Here is a tiny trained network, its code and every weight. The questions are about switching its units off for an input and a class, where a switched-off unit gives its printed mean instead of its output.

import numpy as np


def w(rows, s, z=0):
    codes = np.array(rows[::2]) - 128.0
    scale = np.full(codes.shape[1], s)
    scale[-1] = z or s
    return codes * scale


def f(y):
    return y / 2 * (1 + np.tanh(0.7978845608 * (y + 0.044715 * y**3)))


def log_softmax(a):
    a = a - a.max(-1, keepdims=True)
    return a - np.log(np.exp(a).sum(-1, keepdims=True))


def net(x, mask):
    res = np.array(x, float).reshape(1, 5) / 4 @ E
    y = f(res @ A[0][:, :-1].T + A[0][:, -1])
    res = res + np.where(mask, y, B[0][:, -1]) @ B[0][:, :-1]
    return log_softmax(res[-1] @ U[:, :-1].T + U[:, -1])


A, B = {}, {}
E = w([
[95,254,156,152,90],'x0',
[135,124,140,119,120],'x1',
[134,125,138,121,122],'x2',
[199,161,60,71,43],'x3',
[207,115,142,216,92],'x4',
],0.013)
A[0] = w([
[76,39,154,173,138,173],'n1',
[197,123,135,227,112,177],'n2',
[215,139,150,68,121,130],'n3',
[63,146,117,14,164,245],'n4',
[83,137,114,49,147,201],'n5',
[177,109,93,137,116,118],'n6',
[130,127,145,210,102,138],'n7',
[193,113,58,97,121,142],'n8',
[176,84,40,76,109,149],'n9',
[110,75,165,119,189,154],'n10',
[169,78,79,94,119,115],'n11',
[113,118,109,122,119,122],'n12',
[116,19,139,141,195,188],'n13',
[154,107,76,93,121,123],'n14',
[148,86,122,137,180,137],'n15',
[155,113,31,114,126,151],'n16',
[184,133,171,175,129,150],'n17',
[83,211,226,193,174,131],'n18',
[169,105,156,190,90,173],'n19',
[77,191,152,116,53,157],'n20',
[155,252,64,107,76,71],'n21',
[101,97,107,78,113,159],'n22',
[94,164,140,110,160,154],'n23',
[201,98,114,161,168,147],'n24',
[141,215,97,102,58,92],'n25',
[161,107,107,54,126,164],'n26',
],0.015,0.011)
B[0] = w([
[221,143,168,154,151,208],'n1',
[178,169,79,124,12,227],'n2',
[134,103,110,101,139,177],'n3',
[54,94,193,112,240,249],'n4',
[77,93,155,151,230,208],'n5',
[147,116,115,57,51,167],'n6',
[121,202,74,144,2,179],'n7',
[108,101,52,97,86,202],'n8',
[74,92,42,75,115,219],'n9',
[162,158,160,196,175,193],'n10',
[94,139,83,87,104,185],'n11',
[123,127,115,116,151,131],'n12',
[199,81,126,187,183,236],'n13',
[108,138,90,97,145,173],'n14',
[180,126,107,143,144,173],'n15',
[95,54,65,120,75,191],'n16',
[156,135,149,123,47,183],'n17',
[30,181,208,105,28,224],'n18',
[174,151,81,149,54,201],'n19',
[153,170,182,142,168,203],'n20',
[205,110,137,229,185,215],'n21',
[68,79,95,183,180,172],'n22',
[89,159,198,120,178,169],'n23',
[181,124,89,95,101,190],'n24',
[196,113,117,232,221,202],'n25',
[78,55,54,134,139,190],'n26',
],0.0099,0.019)
U = w([
[161,77,152,201,199,183],'0',
[247,126,125,173,124,174],'1',
[64,76,104,107,144,150],'2',
[138,96,94,96,75,1],'3',
[82,178,201,102,152,56],'4',
[113,162,161,146,62,169],'5',
],0.015,0.0038)

Each question gives the input, the list of numbers given to net, and the class t.
The units are the neurons (one row each of A and B). Each row of codes is followed by its name. A weight is (code - 128) times the scale printed after its matrix; where a second scale follows, it is the last column's (A, B and U).
mask holds one flag per neuron, in row order. A switched-off neuron (its flag False) gives its mean, the last column of its row in B, instead of its output. The means were averaged over made-up inputs and are rounded, as every weight is.
A unit's drop is (log p(t) with every unit on - log p(t) with that unit switched off) / (log p(t) with every unit on - log p(t) with every unit switched off).
The circuit of an input: a set's keep is (log p(t) with only the set's units on - log p(t) with every unit switched off) / (log p(t) with every unit on - log p(t) with every unit switched off). Starting from the 12 units with the biggest drops (on a tie, the unit counted first), units are removed one at a time, each time the one whose removal leaves the highest keep (on an exact tie, the one counted first), for as long as the keep stays at least 0.8.
units of the circuit, in order: the units of the circuit, biggest drop first
top k neurons: the k neurons with the biggest drops, biggest first
drop when u is switched off: that unit's drop, to one decimal
input [-1,6,2,-3,1], class 1: units of the circuit, in order : n4
input [-4,7,-1,0,2], class 1: top 2 neurons : n18; n13
input [6,-4,6,0,1], class 5: top 2 neurons : n18; n13
input [0,6,-5,4,6], class 3: top 2 neurons : n13; n1
input [0,-3,-8,-7,6], class 1: top 2 neurons : n1; n13
input [-7,2,-5,8,1], class 3: top 2 neurons : n4; n6
input [0,-8,-1,5,-4], class 2: top 2 neurons : n13; n9
input [6,-7,8,0,3], class 5: top 3 neurons : n18; n13; n1
input [0,4,-6,7,6], class 3: drop when n9 is switched off : 0.2
input [3,1,-4,6,-4], class 0: drop when n5 is switched off : 0.0
input [7,-2,-2,-2,1], class 5: drop when n18 is switched off : 0.1
input [1,0,-6,-5,-3], class 4: drop when n21 is switched off : 0.2
